Below are the code and all the weights of a small trained network. Each question names an input and a class and asks about switching units off, where a switched-off unit gives its printed mean instead of its output.

import numpy as np


def w(rows, s, z=0):
    codes = np.array(rows[::2]) - 128.0
    scale = np.full(codes.shape[1], s)
    scale[-1] = z or s
    return codes * scale


def norm(h):
    return h / np.sqrt((h * h).mean(-1, keepdims=True) + 1e-5)


def f(y):
    return y / 2 * (1 + np.tanh(0.7978845608 * (y + 0.044715 * y**3)))


def log_softmax(a):
    a = a - a.max(-1, keepdims=True)
    return a - np.log(np.exp(a).sum(-1, keepdims=True))


def net(x, mask):
    res = np.array(x, float).reshape(1, 5) / 4 @ E
    u = 0
    for l in range(2):
        y = f(norm(res) @ A[l][:, :-1].T + A[l][:, -1])
        res = res + np.where(mask[u : u + 6], y, B[l][:, -1]) @ B[l][:, :-1]
        u += 6
    return log_softmax(norm(res)[-1] @ U[:, :-1].T + U[:, -1])


A, B = {}, {}
E = w([
[24,76,54,244],'x0',
[163,33,144,135],'x1',
[26,254,90,102],'x2',
[151,81,150,18],'x3',
[130,125,227,184],'x4',
],0.0027)
A[0] = w([
[146,174,166,139,189],'L0N0',
[195,66,152,61,5],'L0N1',
[166,96,226,255,75],'L0N2',
[153,225,140,29,64],'L0N3',
[100,128,65,171,131],'L0N4',
[203,133,192,103,51],'L0N5',
],0.008,0.0012)
B[0] = w([
[114,153,136,78,168],'L0N0',
[160,101,59,89,208],'L0N1',
[196,148,170,211,253],'L0N2',
[114,183,248,91,250],'L0N3',
[33,106,113,112,182],'L0N4',
[58,129,76,142,200],'L0N5',
],0.011,0.0036)
A[1] = w([
[166,102,183,249,6],'L1N0',
[67,117,104,145,72],'L1N1',
[112,97,71,161,102],'L1N2',
[60,148,103,168,108],'L1N3',
[182,144,155,210,76],'L1N4',
[172,97,74,65,133],'L1N5',
],0.012,0.0014)
B[1] = w([
[40,71,214,247,255],'L1N0',
[115,189,50,179,162],'L1N1',
[59,185,161,49,169],'L1N2',
[158,61,35,82,185],'L1N3',
[32,29,129,116,216],'L1N4',
[239,109,126,203,173],'L1N5',
],0.013,0.0057)
U = w([
[56,49,174,237,198],'0',
[118,233,211,50,2],'1',
[253,107,107,168,103],'2',
[75,162,4,105,156],'3',
],0.011,0.00054)

Each question gives the input, the list of numbers given to net, and the class t.
The units are the neurons (one row each of A and B). Each row of codes is followed by its name. A weight is (code - 128) times the scale printed after its matrix; where a second scale follows, it is the last column's (A, B and U).
mask holds one flag per neuron, layer by layer. A switched-off neuron (its flag False) gives its mean, the last column of its row in B, instead of its output. The means were averaged over made-up inputs and are rounded, as every weight is.
A unit's drop is (log p(t) with every unit on - log p(t) with that unit switched off) / (log p(t) with every unit on - log p(t) with every unit switched off).
The circuit of an input: a set's keep is (log p(t) with only the set's units on - log p(t) with every unit switched off) / (log p(t) with every unit on - log p(t) with every unit switched off). Starting from all 12 units, units are removed one at a time, each time the one whose removal leaves the highest keep (on an exact tie, the one counted first), for as long as the keep stays at least 0.8.
circuit, biggest first: the units of the circuit, biggest drop first
top k neurons: the k neurons with the biggest drops, biggest first
drop when u is switched off: that unit's drop, to one decimal
input [4,8,-6,2,-7], class 2: circuit, biggest first	(L1N5, L1N0, L0N2)
input [-4,4,-7,-4,-6], class 2: circuit, biggest first	(L0N1, L1N5)
input [-4,3,5,2,-8], class 1: circuit, biggest first	(L0N3)
input [5,-7,-3,5,2], class 3: top 2 neurons	(L0N4, L0N2)
input [-7,3,1,7,-5], class 2: top 3 neurons	(L0N1, L1N5, L1N2)
input [-7,6,-1,-1,-7], class 2: top 2 neurons	(L1N5, L0N1)
input [-8,4,2,3,-6], class 1: top 2 neurons	(L0N3, L1N3)
input [0,2,-4,7,-2], class 2: drop when L1N5 is switched off	0.3
input [-6,-8,-1,-5,0], class 1: drop when L1N4 is switched off	0.0
input [3,6,-7,8,-2], class 2: drop when L0N1 is switched off	0.1
